Look-ups in named tables: a row name and a column name give one cell, copied from the table.

vod =
,lilu,marud,rolo
kib,-681,18,-464
zarite,-477,-546,-367
rumale,-29,-513,116
veri,195,-781,-61
remoma,231,-445,-642
fovivat,560,-981,17
giredof,360,-772,271

rolo of remoma = -642
marud of rumale = -513
marud of kib = 18
lilu of remoma = 231
lilu of fovivat = 560
rolo of fovivat = 17
rolo of giredof = 271
marud of zarite = -546
marud of fovivat = -981

Table lim
,nipogi,lesobip,tavi,fofir,deva,mafigi,sivetuv
kasur,5841,6688,6123,4913,3839,4360,4183
ridalem,8259,4253,8201,4537,4101,7528,4097
fom,6761,2117,6672,3049,2874,5992,3241
ror,4442,5608,4558,8789,5553,5529,5549
mak,3490,7613,3440,4996,8009,3848,7830
mozozas,4287,4813,4038,7029,7712,6177,7357

kasur, lesobip -> 6688
mak, mafigi -> 3848
kasur, tavi -> 6123
mozozas, mafigi -> 6177
ror, tavi -> 4558
kasur, deva -> 3839
Which row has the largest mafigi? ridalem

biful =
,neravus,tozo,lov,fonud,nop,norid,mas
zeter,-4.31,2.23,-0.84,-6.87,-1.68,3.66,-7.26
vuv,-4.65,3.05,0.35,-1.27,-7.43,-2.01,-1.64
sep,2.57,-4.38,-1.15,4.79,0.04,-5.42,5.18
bava,-4.68,3.08,0.37,-1.28,-7.53,-2.01,-1.65
zemu,2.73,-4.98,-2.31,-0.66,5.63,0.11,-0.29
ruvi,-4.73,3.12,0.35,-1.43,-7.38,-1.87,-1.80
pon,-4.64,3.03,0.36,-1.28,-7.47,-2.00,-1.65
mur,2.77,-5.02,-2.31,-0.63,5.64,0.09,-0.26
pap,2.80,-5.04,-2.29,-0.51,5.56,-0.03,-0.14
lotel,-4.85,3.25,0.37,-1.42,-7.48,-1.89,-1.79
gadas,-4.81,3.21,0.36,-1.40,-7.43,-1.89,-1.77
fafu,-4.72,3.11,0.35,-1.35,-7.42,-1.93,-1.71

fonud of bava is -1.28
nop of gadas is -7.43
nop of vuv is -7.43
nop of pon is -7.47
norid of mur is 0.09
nop of zeter is -1.68
nop of sep is 0.04
tozo of fafu is 3.11
norid of sep is -5.42
Row with the largest fonud: sep

Table fivab
        zesume  dobovim  dopot  nopo  bel  lav  pof  gutulif  kuf
kuv        205       95    220   224    8  215   11       12   13
mufum       12       87     13    10  216    7  222      220  218
zomet       17       13    221   223   14  219   10       12   10
negitu     223      109    220   221   11  219   11       11   10
rapoke     224      223     10    10  220    7  218      219  219
teteb        9       10    222   219   13  222   15       15   12
vof          9        7    220   222   10  221    9       17   14

What is the dopot of zomet in fivab? 221
What is the dobovim of teteb in fivab? 10
What is the zesume of teteb in fivab? 9
What is the lav of teteb in fivab? 222
What is the kuf of kuv in fivab? 13
What is the gutulif of kuv in fivab? 12
What is the zesume of rapoke in fivab? 224
What is the lav of zomet in fivab? 219
What is the pof of kuv in fivab? 11
What is the bel of teteb in fivab? 13
What is the lav of negitu in fivab? 219
What is the kuf of teteb in fivab? 12
What is the pof of rapoke in fivab? 218
What is the dobovim of zomet in fivab? 13
What is the kuf of negitu in fivab? 10
What is the pof of vof in fivab? 9
What is the dopot of kuv in fivab? 220
What is the bel of negitu in fivab? 11
What is the lav of vof in fivab? 221
What is the dopot of teteb in fivab? 222
Which row has the largest kuf? rapoke

Table birat
	morik	dudu
gibun	-34	-15
tetigi	-75	64
zon	-31	-36

gibun, morik => -34
tetigi, dudu => 64
zon, morik => -31
gibun, dudu => -15
zon, dudu => -36
tetigi, morik => -75
Row with the largest morik: zon

tezos
         fiden  fivud    duf  pimabuv
kaz      2.355  7.209  6.968    3.753
gik      7.536  3.983  6.678    8.230
pif      4.188  7.821  4.131    7.597
bukunol  8.303  3.073  9.311    3.512
kan      3.745  2.890  5.106    2.873

What is the fivud of pif in tezos?
7.821
What is the duf of pif in tezos?
4.131
What is the pimabuv of kan in tezos?
2.873
What is the pimabuv of kaz in tezos?
3.753
What is the fivud of kan in tezos?
2.890
What is the fivud of kaz in tezos?
7.209

reg =
,zuz,raz,gaf,fuz,pozono,ferimoz,lilobar,vimo,rer
fesin,84.99,3.01,10.33,88.02,87.08,6.59,5.20,76.95,87.20
pes,1.96,88.03,0.93,1.20,86.86,1.97,2.37,89.28,3.02
pof,4.35,86.89,61.03,1.26,7.37,61.05,72.70,34.28,2.06
valupa,86.06,2.75,3.79,87.70,87.57,1.96,3.88,86.61,87.11

rer of pes: 3.02
fuz of fesin: 88.02
lilobar of valupa: 3.88
pozono of pof: 7.37
rer of pof: 2.06
raz of pof: 86.89
ferimoz of pof: 61.05
raz of valupa: 2.75
zuz of valupa: 86.06
raz of fesin: 3.01

vugopi =
	meralu	momet	diz	guz	fos
kiz	129	109	30	99	104
goz	96	116	196	126	121
gup	101	150	163	92	155
febos	96	119	194	123	124

What is the momet of gup in vugopi? 150
What is the guz of gup in vugopi? 92
What is the fos of kiz in vugopi? 104
What is the fos of goz in vugopi? 121
What is the guz of kiz in vugopi? 99
What is the meralu of gup in vugopi? 101
What is the diz of febos in vugopi? 194
What is the meralu of febos in vugopi? 96
What is the diz of goz in vugopi? 196
What is the momet of febos in vugopi? 119
What is the diz of gup in vugopi? 163
What is the meralu of goz in vugopi? 96
What is the momet of goz in vugopi? 116
What is the momet of kiz in vugopi? 109
What is the diz of kiz in vugopi? 30
What is the guz of febos in vugopi? 123
What is the meralu of kiz in vugopi? 129
Row with the largest diz: goz

